Below are the code and all the weights of a small trained network. Each question names an input and a class and asks about switching units off, where a switched-off unit gives its printed mean instead of its output.

import numpy as np


def w(rows, s, z=0):
    codes = np.array(rows[::2]) - 128.0
    scale = np.full(codes.shape[1], s)
    scale[-1] = z or s
    return codes * scale


def norm(h):
    return h / np.sqrt((h * h).mean(-1, keepdims=True) + 1e-5)


def f(y):
    return np.maximum(y, 0)


def log_softmax(a):
    a = a - a.max(-1, keepdims=True)
    return a - np.log(np.exp(a).sum(-1, keepdims=True))


def net(x, mask):
    res = np.array(x, float).reshape(1, 2) / 4 @ E
    u = 0
    for l in range(4):
        y = f(norm(res) @ A[l][:, :-1].T + A[l][:, -1])
        res = res + np.where(mask[u : u + 6], y, B[l][:, -1]) @ B[l][:, :-1]
        u += 6
    return log_softmax(norm(res)[-1] @ U[:, :-1].T + U[:, -1])


A, B = {}, {}
E = w([
[2,46,178,17],'x0',
[240,250,170,28],'x1',
],0.0057)
A[0] = w([
[170,248,112,136,168],'0.n1',
[100,113,94,162,3],'0.n2',
[154,54,125,198,182],'0.n3',
[108,173,95,139,115],'0.n4',
[112,96,189,90,24],'0.n5',
[133,117,53,201,195],'0.n6',
],0.012,0.0056)
B[0] = w([
[254,149,235,148,255],'0.n1',
[62,49,11,185,141],'0.n2',
[131,202,49,207,220],'0.n3',
[177,50,156,105,144],'0.n4',
[93,123,43,80,156],'0.n5',
[89,57,32,222,237],'0.n6',
],0.0083,0.0081)
A[1] = w([
[119,78,38,132,65],'1.n1',
[211,139,25,95,43],'1.n2',
[182,252,1,114,128],'1.n3',
[204,214,253,95,37],'1.n4',
[239,110,73,75,138],'1.n5',
[13,101,204,87,2],'1.n6',
],0.0074,0.0061)
B[1] = w([
[177,205,143,173,187],'1.n1',
[234,132,88,164,131],'1.n2',
[82,11,140,66,201],'1.n3',
[206,137,200,1,255],'1.n4',
[198,127,240,150,221],'1.n5',
[50,150,34,50,152],'1.n6',
],0.0088,0.0042)
A[2] = w([
[77,95,8,84,226],'2.n1',
[144,149,71,184,72],'2.n2',
[54,144,113,150,36],'2.n3',
[99,217,184,184,1],'2.n4',
[119,97,173,231,149],'2.n5',
[112,176,101,163,19],'2.n6',
],0.013,0.0068)
B[2] = w([
[1,190,191,66,254],'2.n1',
[158,57,203,95,173],'2.n2',
[202,207,222,134,148],'2.n3',
[163,44,184,37,128],'2.n4',
[221,29,59,188,197],'2.n5',
[66,20,148,63,133],'2.n6',
],0.0093,0.011)
A[3] = w([
[74,111,31,88,252],'3.n1',
[133,58,85,254,201],'3.n2',
[170,119,122,160,10],'3.n3',
[175,77,119,14,234],'3.n4',
[190,244,181,117,58],'3.n5',
[223,28,219,117,174],'3.n6',
],0.0094,0.0037)
B[3] = w([
[6,168,111,100,203],'3.n1',
[142,14,66,147,253],'3.n2',
[178,62,65,154,139],'3.n3',
[54,157,166,194,209],'3.n4',
[204,223,208,19,195],'3.n5',
[254,191,167,103,254],'3.n6',
],0.0092,0.0079)
U = w([
[47,65,61,175,218],'0',
[107,200,65,106,1],'1',
[170,191,194,65,210],'2',
[179,88,87,177,101],'3',
[8,163,154,66,239],'4',
],0.017,0.0068)

Each question gives the input, the list of numbers given to net, and the class t.
The units are the neurons (one row each of A and B). Each row of codes is followed by its name. A weight is (code - 128) times the scale printed after its matrix; where a second scale follows, it is the last column's (A, B and U).
mask holds one flag per neuron, layer by layer. A switched-off neuron (its flag False) gives its mean, the last column of its row in B, instead of its output. The means were averaged over made-up inputs and are rounded, as every weight is.
A unit's drop is (log p(t) with every unit on - log p(t) with that unit switched off) / (log p(t) with every unit on - log p(t) with every unit switched off).
The circuit of an input: a set's keep is (log p(t) with only the set's units on - log p(t) with every unit switched off) / (log p(t) with every unit on - log p(t) with every unit switched off). Starting from the 12 units with the biggest drops (on a tie, the unit counted first), units are removed one at a time, each time the one whose removal leaves the highest keep (on an exact tie, the one counted first), for as long as the keep stays at least 0.8.
units of the circuit, in order: the units of the circuit, biggest drop first
top k neurons: the k neurons with the biggest drops, biggest first
drop when u is switched off: that unit's drop, to one decimal
input [3,-3], class 4: units of the circuit, in order => 0.n1, 2.n1
input [-7,0], class 3: units of the circuit, in order => 0.n6
input [-6,1], class 3: top 2 neurons => 0.n6, 2.n1
input [-8,2], class 3: top 2 neurons => 2.n1, 0.n6
input [2,-2], class 4: top 2 neurons => 0.n1, 1.n5
input [2,-1], class 4: top 2 neurons => 0.n1, 2.n1
input [-5,1], class 3: top 3 neurons => 0.n6, 2.n1, 2.n5
input [7,5], class 4: drop when 0.n1 is switched off => 1.6
input [-6,-1], class 3: drop when 0.n1 is switched off => 0.1
input [4,3], class 4: drop when 1.n5 is switched off => 0.0
input [-5,-1], class 3: drop when 0.n1 is switched off => 0.1
